Two labels a row:
[ 14 -28 -19  25  -7  -1  28 -33  -2  41 -34  -6  11  18   0  18  14 -32
   2 -28   9  -7 -12  18   1 -13  -4   4   0  10 -31]  SG/Z
[  4  -1   3  -7 -12   4  15 -28   5  29 -19  16  -9   4 -22   6   4  -3
  30  60  -3  -8  -1  16  39  -2   1  -4 -18   3 -30]  Jl/E
[ -5 -12  -6   1  -1  15  36 -33   1  39 -24   9  -6   7   1  22  22   4
  34  44  -1 -15   5  19  37   5  10  -4  -6  11 -26]  SG/E
[ 29 -46 -16   9 -10   7  68 -72  -5  66 -33  13  16  33 -25  32  -2   0
  36  75  -5 -23  11  25  36   6  18  15  -6  50 -43]  SG/E
[ -8   2   1   6   4  13  15 -32  -5  28   6  14  14 -10   9  18  -8   6
   9  60   3  -5   3  -5   7  15   9   0  -5   1   0]  Jl/F
[  4   2  -5 -12   2  12  -9  25  -5 -31  16   1  -9  -5  15   7  -4  40
  15  -1 -11  14   2  -1  -3 -26   9  -7  15   8   5]  SG/F
[ 18 -24 -27  -3 -10  24  21 -28   7  22 -18   1 -12  22 -13   1   7 -22
   4  -6  -3  -6   0  15  22  -4   1  -2 -18  24 -30]  SG/N
[-11 -11  -8   7   4   1  17 -47   1  40 -24  36  -1  10 -16  17  -6 -22
  27  54  -1   5  -2  26  48  24  13  -3 -32  -2 -32]  Jl/E
[ 15 -30  -9   4  -7   8  29 -37  -5  39 -32 -14 -12  27  -6  -8  -3  -5
  41  12   0 -20  -3  27  27 -24  17  -9  -2  34 -53]  SG/N
[ 14 -16 -18  -3  -7   3  27 -38  10  27 -24   2   0  26 -33  -6  10 -15
   8  -9   5  -5   6  21  19   2   8  10 -13  24 -30]  SG/N
[ 11 -18 -10  18  -1  -3  31 -60   1  51 -37  38  15  18 -31  12   8 -28
  11  39   6 -13   7  26  45  15   3   1 -16  18 -40]  Jl/N
[ -7 -42 -16   5 -17  18  53 -74  -8  63 -31 -13  -6  32   1  17  -1  18
  53  60  -7 -30  13  33  34 -12  19  12  -3  61 -48]  SG/E
[-12   2   6  -4   8   1  -8 -14   4   6  -2  18  26   0  -8  -9   0   0
  26  50   6  -5  12  13  35  13   0  -9 -26  -2  -8]  Jl/E
[  2 -14  -3   0  -3  -1  14 -21   2  34 -25  39  10  19 -44  -2  11  -8
  21  27   4  -2   8  18  46   7   3   3 -38   7 -33]  Jl/N
[ -6  -8   1  10   7   8  23 -68  -6  41 -17  41  18   5 -28  17   0  16
  22  54   3  -9  12  25  53  31  13  13 -31  29 -40]  Jl/E
[ 32 -16 -18   2 -14   8  48 -45  -1  42 -23   3  24  32 -17   7  -4   3
  32  22  -6 -17  23   8  16  -1  12   0  -4  24 -32]  SG/E
[ 22 -22  -9   7  -9  12  45 -52   1  57 -31  -3  -1  29  -2  11  -8   1
  39  31   5 -12   6  27  24  13   8   5  -5  22 -42]  SG/E
[ 27 -34 -17   7 -17   6  45 -51  -1  51 -23   3  -9  28 -12  15  -5  18
  34  40 -10 -21   6  28  37 -13  13   3 -12  47 -34]  SG/E
[  9 -24 -22  13 -13   0  26 -31   1  37 -22   0   3  22 -10  -6   0  -5
  -1 -47  -2 -20 -12  13  -5 -11  -9   0  22  21 -28]  SG/Z
[ 10 -38  -1  -3 -12  23  24 -34  -2  29 -21   2 -22   8  -7   4  -1   2
  45  54  -1  -4  -1  26  34  -4  19 -10 -10   8 -31]  SG/E
[ 25 -22 -13   2  -1  42  42 -45   0  54 -27  -3   4  21  -7   6  13  16
  37  41  10 -13  -4  21  29   5  11  -4   1  21 -34]  SG/E

Both labels of each row:
[ -2   7   3 -41  17   3  -5  -3  24  23 -17   6  -6   5  -4  10  -7   8
 -17  -8  -9   7  18   5  44 -21  10  16 -29 -20 -11]  C/(59)
[ 19  22   3 -23  13  10  -6   7 -30  10 -28  10  -4  -6  14   8   7  17
 -22  -6  -6   1  13   3   4   6   0  -9   4  -1 -12]  T/(55)
[ -1   5   8 -22  25   6   3  -3   4  12 -19   7   7   7  -5  12  -7   6
 -16 -13  -8   4  19   8  38 -20   9  18 -21 -20  -9]  C/(59)
[  0   7   2 -35  24  17   4  -3  -4   4 -34  14  15  10  -2  16 -10  10
 -15 -19  -9   3  27   4  43 -20  20  21 -10 -17  -3]  T/(59)
[ 22  19  12 -26  14  19 -16  -3  -3  -1 -17  22  15   6   9  21   3  19
 -24 -17  -3  -2  20   6  13   1  -2  13  -4 -10 -13]  T/(59)
[ -7  -6   2 -36  25   8  12 -11  17   9 -15   8  15  15 -17  14 -11   5
  -2  -9 -13   2  13   5  55 -27  14  28 -21 -25  -3]  C/(59)
[  2  11  -7 -45   4  -6  17   7  26  13 -31  16  -1  10  -6   5  -7  18
  -8  -5  -9   4  20  -5  55 -14   7  15 -23 -13  -8]  C/(59)
[  4  29 -13 -39   6  -9   4   9 -21  21 -44  11 -23 -10  12   6  -7  19
 -19  -4 -12   6  32  -6  31 -11  14 -15  -3   2  -8]  C/(55)
[  9  30 -15 -64   4 -12  15  24 -17  19 -58  20 -11   2   2   0  -1  30
 -17   0 -20   1  34  -5  46  -5   9 -18   6  -5 -16]  C/(55)
[ 22  42   7 -41  14  15 -12  24 -20  17 -42  14  -1   4  11  12  14  32
 -36  -9  -7   7  33   6  23   2   2  -7   6  -2 -22]  T/(55)
[-14   7   1 -39  14   4  15  10  11  23 -45   6   5   5  -8   5 -12  10
  -7  -8  -5   5  23   7  54 -29  17  20 -25 -16   6]  C/(59)
[ -1  34 -10 -47   7  -9   0  25  -6  22 -50  14 -20   2   7   0   5  27
 -24  -4 -12   5  35  -5  41  -7  11 -14   1  -3 -15]  C/(55)
[ 18  21  13 -31  24  22 -18  -2  -9   9 -33  19   6   4  22  21  -4  21
 -37 -24  -4   7  32   4  28  -9  11  19 -16  -8 -13]  T/(59)
[ -1   3  -5 -33  23   5  13  -7 -14  10 -32  12   4   0  -1  14 -14   5
  -9  -9 -15   2  23  -2  39 -24  15  11 -10 -18   0]  C/(59)
[ -6  -3  11 -26  17  13   0   0  26  16 -15   4  12  11  -7   6  -5   7
  -9 -11  -1  14  17  10  37 -21   5  29 -28 -13  -1]  T/(59)
[ -6   3  14 -16  11   0  13  -3  33   8 -13  11  11   7 -13   8  -9   3
  -3  -5   6   0  12   1  43 -18   3  23 -25  -9   1]  C/(59)
[  3  17  13 -41  23  13   9  -1  20  20 -28  16  12  12 -16  19  -6  12
 -19 -18  -2   1  35  13  62 -26   3  25 -25 -22 -11]  C/(59)
[  2   8  13 -23  11  20 -12   8  23   7 -25   5  17  16   2   7  -2  16
 -20 -18   7   9  20   8  27  -8   8  29 -16  -4   2]  T/(59)
[ -5  -3  -8 -35  14  15  -3  -7   3  -9 -41  19   9   7  17   7 -22  18
  -8 -19 -10   1  22  -6  40 -18  20  26 -17 -15   4]  T/(59)
[  8  29   3 -33  -2  -1  -3  25   1  21 -38   7 -11  -1   6   0   1  21
 -25  -5   1   7  25   6  23  -5   1  -2 -10   1 -10]  C/(55)
[ 10  37  -6 -45  14  11 -11  26 -28  10 -53  18  -1  13   1  10   8  28
 -39 -13  -7  11  38   5  30  -6  11  -9  14  -2 -14]  T/(55)
[-11   2   3 -19  11  -2   7   6  29  16 -13  -2  -1  11 -14   1  -8   2
  -3  -5   0   6  16   6  40 -19   8  18 -23 -11   2]  C/(59)
[ -6  11   3 -25  12  -5  11   0  18  19 -26  12  -1   1 -12   5 -13   4
 -11 -11  -1   5  25   2  51 -24   6  12 -22  -9 -17]  C/(59)
[  8  40 -14 -41  -4 -13  -6  29  -3  21 -52  11 -27  -1  17  -4  -1  26
 -26  -2 -10   6  32  -8  34  -7  13 -19  -2   6 -14]  C/(55)
[ 20  27   5 -18  -3   8 -18  12  -5   8 -28  14 -11  -8  30   6   3  23
 -24  -9   3   1  12  -4  -1   8  -3  -2 -11   4 -11]  C/(55)
[ 13   9  17 -30  22  33 -12 -10   1   6 -27  17  21   3  14  23  -7  17
 -26 -20  -3   3  29   8  31 -14  11  37 -27 -22  -9]  T/(59)
[  1  16   9 -35  22  10  -9  15  17  23 -33   3   5  11 -10  13   1  20
 -30 -13  -5  12  31  15  49 -21  11  22 -20 -17 -12]  T/(59)
[ 11  -2  -4 -50  38  22  -7 -14 -10   9 -25  19   3  12  16  18 -12  21
 -18 -11 -24   3  24   3  41 -18  21  24 -17 -29  -7]  T/(59)
[ 12  14   9 -47  40  22  -8   1 -25  18 -33  14  10  10   5  20   1  22
 -30 -12 -20   9  30  15  33 -20  11  13  -8 -26 -18]  T/(59)
[ -4  -1   6 -35  26  23 -11  -7  11   3 -29  12  15  14   9  12 -15  11
 -18 -20  -9   4  24   4  41 -21  22  37 -22 -20  -3]  T/(59)
[-11 -19  11  -7  37  23 -12 -17  12  12   1  -9   5   7  -1  13 -13 -11
 -12 -16  -6   9   9  13  23 -28  18  38 -31 -25  -3]  T/(59)

Two labels a row:
[  0  -1  -5  -6  -9 -18   6  -1  -9   2 -25  24   4   1  26  30 -16  30
 -47 -33 -10   2 -12  14 -12 -11  29 -31  16   7 -12]  [86]/(74)
[-23  21 -14  -6 -11   1   5  27 -26   4 -11  30   3 -25  22   7   0  33
 -41  -3  26  20 -16   5 -24 -13   1  -4  -4  -4  -1]  [87]/(73)
[ -5   2  -3   7   0 -10  17  -8   7  -5 -14  20   3  12   2   6  -7  11
   0 -20  -7  -9   2  11  -2   3   3  -3  12   1  -6]  [87]/(74)
[ -7   5  -6   5  21   6   3  -5  -8 -24   9  33  -1  -7  -6 -21  -8  32
  14   5  14  13  21  -6 -18 -11 -17  21  -9 -17 -22]  [87]/(66)
[-32  37  11   8  -8 -19 -16 -20   8 -31  -7  24 -12 -24  -9   4 -14 -47
 -16 -15  -3  30  22  18 -19 -14  13   9  12   5  -2]  [87]/(73)
